[[139 130 147 101 138 144 111 131 152 116 101 138 124 141]
 [139 138 120 108 129 143 110 119 123 132 103 137 128 138]
 [138 142 133 118 136 130 116 115 121 122 117 138 139 132]
 [137 136 119 114 131 140 113 111 111 135 107 140 136 132]
 [134 146 136 127 124 114 114 125 119 129 134 132 129 137]
 [130 144 130 120 132 121 120 120 115 119 129 133 136 128]
 [135 143 131 117 122 120 112 125 114 138 126 134 129 140]
 [142 131 138 107 139 138 105 120 146 115 101 142 131 135]
 [140 140 136 109 139 133 109 118 136 112 108 142 133 135]
 [136 129 138 106 131 145 117 131 136 127 113 132 123 143]] => 139

[[138 129 133 113 130 146 121 121 130 117 134 135 138 115 120 117]
 [124 136 125 120 126 142 106 126 126 136 116 137 117 133 125 116]
 [115 131 120 127 118 115 147 144 124 130 135 130 118 129 122 139]
 [137 128 146 126 137 127 106 121 118 135 137 126 139 129 130 122]
 [135 118 131 124 116 121 124 131 130 143 138 137 126 116 123 149]] => 138

[[134 130 126 135 134 129 142 129 124 129 134 132 122]
 [143 128 131 130 127 123 138 124 128 140 104 122 120]
 [139 147 132 132 139 127 119 118 129 102 115 121 125]
 [127 128 112 125 135 123 134 112 119 133 127 134 112]
 [113 135 120 123 136 117 142 129 133 128 141 125 120]
 [150 127 131 129 149 128 114 125 135  99 119 125 133]
 [139 129 125 126 122 131 128 143 136 120 123 121 147]
 [117 133 133 142 125 131 119 108 136 147 152 132 143]
 [134 125 124 142 126 130 125 135 124 131 112 124 139]
 [156 118 122 124 119 128 149 140 127 119 130 130 108]] => 134

[[128 120 128 128 119 123]
 [128 133 110 125 125 128]
 [128 117 114 124 135 130]
 [128 116 131 129 120 127]
 [128 131 132 128 129 125]
 [128 129 133 128 130 124]
 [128 108 104 124 123 133]] => 128

[[128 125 129 124 139 127 149 124 121 114 132 144 133 138 112]
 [138 133 133 146 119 145 134 115 134 111 129 133 123 123 137]
 [134 142 129 130 123 113 119 111 129 113 130 142 114 134 129]
 [133 137 131 133 120 124 125 110 134 108 126 139 110 123 136]
 [117 123 119 131 115 117 129 124 122 119 120 151 120 116 133]
 [124 136 137 150 128 147 132 116 136 121 127 136 138 124 136]
 [109 144 123 139 137 142 133 128 135 118 121 137 140 132 133]
 [146 134 121 145 119 144 139 125 123 118 133 132 115 128 134]
 [108 128 128 125 110 131 124 135 113 122 126 147 122 125 131]
 [129 150 117 132 130 122 123 126 131 118 124 139 131 152 121]] => 128

[[127 127 138 137 129 137 106 138 123 146]
 [134 133 132 119 126 128 115 138 153 130]
 [123 125 116 107 118 134 113 129 137 119]
 [125 115 141 137 131 116 123 108 120 130]
 [142 129 147 128 137 111 127 121 133 138]
 [123 125 122 128 129 119 123 125 143 103]
 [139 141 135 128 147 113 125 117 140 126]
 [142 131 125 141 129 134 117 146 120 142]
 [125 129 144 125 118 134 121 150 123 138]] => 127

[[125 124 115 116 127 154 124 133 117]
 [114 124 123 155 126 103 124 126 153]
 [112 123 134 144 121 111 123 140 144]
 [137 124 112 151 125 117 124 148 149]
 [127 128 128 128 128 128 128 127 128]
 [125 124 126 131 124 131 124 144 132]
 [120 118  98 154 123 127 117 148 153]] => 125

[[130 126 133 129 129 123 125]
 [130 125 129 128 128 122 122]
 [135 128 118 113 144 112 114]
 [125 122 114 134 145 149 120]
 [124 141 130 142 128 131 150]
 [129 118 130 132 137 121 126]
 [132 126 130 130 129 122 128]] => 130

[[133 127 150 128 148 144 144 140 108]
 [105 135 128 139 114 108 115 135 130]
 [134 134 118 122 150 143 123 116 134]
 [141 127 144 119 154 149 144 129 111]
 [102 135 129 142 130 119 114 140 122]
 [100 135 147 146 137 123 123 152 108]
 [107 136 120 133 121 111 111 125 132]] => 133
---
[[119 107 108 134]
 [131 150 142 117]] Answer: 150, 142

[150 128 129 148 125 112] Answer: 150, 148

[[133 131 127 128 130 130 130]
 [127 103 127 125 141 119 144]
 [136 126 126 126 134 128 134]] Answer: 144, 141

[127 109 126 101 132 136] Answer: 136, 132

[[126 139 137 140 124]
 [135 111 148 127 106]] Answer: 148, 140

[[135 136 128 132 122 131 129]
 [106 131 138 109 139 124 125]
 [109 140 141 113 136 127 124]] Answer: 141, 140
---
[[135 143 112 115 120 110 119]
 [130 139 124 108 101 127 131]]
127

[103 154 111 114]
111

[[144 108 111 123 121]
 [117 151 134 142 134]
 [127 107 134 120 148]]
120

[[105 123 138 119 115 112 138]
 [141 140 145 135 138 133 124]
 [106 123 154 132 146 123 113]]
123

[150 154 106 117 152]
117

[[118 150 138 128 118]
 [112 133 111 138 145]
 [131 111 119 112 138]]
112

[[104 104 153 127]
 [150 115 102 138]]
102

[[131 134 118 113 144 138 113]
 [143 106 110 128 112 105 145]
 [140 110 116 142 120 109 124]]
109
---
123	118	141	110	145
148	147	151	151	126
128	115	113	151	136
>> 151

138	122	126	134	118	110	128
123	110	109	131	134	155	128
127	150	154	146	147	101	156
>> 155

116	121	133	136	145	137	129
128	150	114	107	114	117	125
119	137	125	127	141	125	132
>> 117

151	106	103	132	108	111	148
139	132	129	102	113	141	135
106	139	144	141	145	124	118
>> 141

147	106	141	112	126	116	111
130	129	111	142	138	133	140
118	118	137	140	143	125	107
>> 133

133	143	119	112	109	121	126
131	147	108	107	118	110	113
141	133	133	130	118	119	138
>> 110

144	156	129	123
134	125	153	135
123	130	109	123
>> 153
